Below is a small trained network, with its code and all its weights. Each question gives an input and a class and asks what happens when units are switched off, that is, made to give their printed mean instead of their output.

import numpy as np


def w(rows, s, z=0):
    codes = np.array(rows[::2]) - 128.0
    scale = np.full(codes.shape[1], s)
    scale[-1] = z or s
    return codes * scale


def f(y):
    return y / 2 * (1 + np.tanh(0.7978845608 * (y + 0.044715 * y**3)))


def log_softmax(a):
    a = a - a.max(-1, keepdims=True)
    return a - np.log(np.exp(a).sum(-1, keepdims=True))


def net(x, mask):
    res = np.array(x, float).reshape(1, 6) / 4 @ E
    y = f(res @ A[0][:, :-1].T + A[0][:, -1])
    res = res + np.where(mask, y, B[0][:, -1]) @ B[0][:, :-1]
    return log_softmax(res[-1] @ U[:, :-1].T + U[:, -1])


A, B = {}, {}
E = w([
[129,130,131,125,129,129],'x0',
[132,151,122,106,49,60],'x1',
[130,129,132,127,128,128],'x2',
[5,134,166,122,115,138],'x3',
[130,128,131,128,124,132],'x4',
[124,68,97,47,119,149],'x5',
],0.018)
A[0] = w([
[22,133,167,121,115,139,165],'n1',
[132,128,149,171,146,124,155],'n2',
[108,151,146,160,141,132,149],'n3',
[113,138,126,130,107,112,118],'n4',
[133,140,117,131,128,122,129],'n5',
[131,157,116,99,33,40,169],'n6',
[133,159,148,174,130,118,191],'n7',
[147,91,104,81,126,137,130],'n8',
[131,113,136,140,144,164,167],'n9',
[127,103,138,153,195,196,224],'n10',
[122,104,132,106,127,142,117],'n11',
[128,89,112,69,120,137,148],'n12',
[128,164,144,192,130,114,203],'n13',
[95,106,127,87,114,149,111],'n14',
[126,129,115,111,100,99,133],'n15',
[153,151,133,163,131,106,157],'n16',
[123,52,98,3,124,151,170],'n17',
[133,154,122,100,33,44,170],'n18',
[88,109,133,93,115,152,119],'n19',
[13,130,159,122,118,135,164],'n20',
[125,120,117,94,106,117,111],'n21',
[158,105,107,110,138,128,143],'n22',
[116,125,105,87,116,139,130],'n23',
[104,133,135,129,114,123,121],'n24',
[103,155,152,158,123,122,120],'n25',
[135,146,120,123,111,97,149],'n26',
[115,137,129,114,110,111,120],'n27',
[102,159,154,150,129,125,127],'n28',
[156,105,110,107,133,128,130],'n29',
[245,123,93,134,139,120,245],'n30',
[167,146,117,175,134,110,162],'n31',
[150,106,105,107,132,127,117],'n32',
[128,171,147,188,132,116,200],'n33',
[124,117,128,141,191,169,205],'n34',
[130,121,143,136,163,166,180],'n35',
[93,110,131,96,116,144,119],'n36',
[131,118,124,96,113,116,113],'n37',
[127,140,136,124,108,100,127],'n38',
],0.016,0.013)
B[0] = w([
[47,137,137,184,126,86,231],'n1',
[125,168,117,121,144,154,163],'n2',
[116,157,101,143,124,125,166],'n3',
[120,134,141,132,115,108,142],'n4',
[136,133,129,120,127,128,131],'n5',
[144,144,179,94,99,93,216],'n6',
[141,205,109,111,155,112,185],'n7',
[98,91,127,115,88,156,171],'n8',
[120,119,109,143,138,143,164],'n9',
[105,109,58,169,165,197,226],'n10',
[125,97,135,137,128,116,144],'n11',
[119,92,154,128,108,154,180],'n12',
[135,230,88,105,144,107,200],'n13',
[148,96,163,164,165,105,162],'n14',
[134,130,157,117,112,130,151],'n15',
[168,159,135,112,164,115,168],'n16',
[114,6,157,147,100,159,238],'n17',
[150,142,196,77,92,92,214],'n18',
[136,110,146,170,150,113,165],'n19',
[72,133,146,174,142,92,235],'n20',
[126,120,162,131,110,142,145],'n21',
[119,108,103,102,111,157,162],'n22',
[129,113,152,144,119,141,154],'n23',
[104,131,139,136,122,110,145],'n24',
[99,152,117,121,92,113,162],'n25',
[149,134,148,104,120,116,151],'n26',
[118,132,156,131,112,107,142],'n27',
[87,151,97,128,94,108,162],'n28',
[113,106,111,97,101,151,156],'n29',
[190,119,104,44,135,169,250],'n30',
[172,140,133,117,167,132,178],'n31',
[115,115,120,106,99,137,151],'n32',
[128,189,98,116,138,110,201],'n33',
[116,127,86,152,153,170,202],'n34',
[113,132,109,148,145,150,178],'n35',
[135,105,157,172,152,108,159],'n36',
[125,115,150,123,108,143,142],'n37',
[125,131,146,119,116,104,145],'n38',
],0.013,0.026)
U = w([
[206,189,26,121,228,181,252],'0',
[135,27,23,106,102,210,151],'1',
[28,206,29,195,143,126,165],'2',
[78,34,131,240,196,135,110],'3',
[254,199,151,57,142,57,206],'4',
[173,77,174,48,6,158,72],'5',
[68,216,141,122,52,7,41],'6',
[103,75,254,174,79,60,15],'7',
],0.0058,0.0016)

Each question gives the input, the list of numbers given to net, and the class t.
The units are the neurons (one row each of A and B). Each row of codes is followed by its name. A weight is (code - 128) times the scale printed after its matrix; where a second scale follows, it is the last column's (A, B and U).
mask holds one flag per neuron, in row order. A switched-off neuron (its flag False) gives its mean, the last column of its row in B, instead of its output. The means were averaged over made-up inputs and are rounded, as every weight is.
A unit's drop is (log p(t) with every unit on - log p(t) with that unit switched off) / (log p(t) with every unit on - log p(t) with every unit switched off).
The circuit of an input: a set's keep is (log p(t) with only the set's units on - log p(t) with every unit switched off) / (log p(t) with every unit on - log p(t) with every unit switched off). Starting from the 12 units with the biggest drops (on a tie, the unit counted first), units are removed one at a time, each time the one whose removal leaves the highest keep (on an exact tie, the one counted first), for as long as the keep stays at least 0.8.
units of the circuit, in order: the units of the circuit, biggest drop first
unit that matters most: the unit with the biggest drop
k most important neurons: the k neurons with the biggest drops, biggest first
drop of u: that unit's drop, to one decimal
input [4,1,1,6,2,0], class 6: units of the circuit, in order => n10
input [-4,0,0,-4,2,-1], class 0: 2 most important neurons => n18, n6
input [1,-6,-6,0,-4,-2], class 0: 2 most important neurons => n1, n20
input [-4,0,-7,-1,5,-4], class 0: 2 most important neurons => n18, n6
input [6,1,1,-6,0,-2], class 4: 2 most important neurons => n10, n34
input [7,1,4,8,-1,-4], class 6: 2 most important neurons => n10, n34
input [6,-8,-6,0,6,-4], class 0: 2 most important neurons => n1, n20
input [-3,0,-8,1,-3,2], class 3: 3 most important neurons => n30, n18, n6
input [4,0,-4,6,7,8], class 3: 2 most important neurons => n18, n6
input [5,-8,0,0,6,2], class 1: drop of n1 => 0.5
input [5,6,-1,0,-8,3], class 5: drop of n1 => 0.3
input [-6,5,1,1,-4,2], class 7: drop of n30 => 0.5
input [-8,2,-5,5,-5,0], class 6: drop of n17 => 0.9
input [8,-6,-3,-2,-8,1], class 1: unit that matters most => n13
input [1,1,6,-4,7,4], class 5: 2 most important neurons => n10, n34
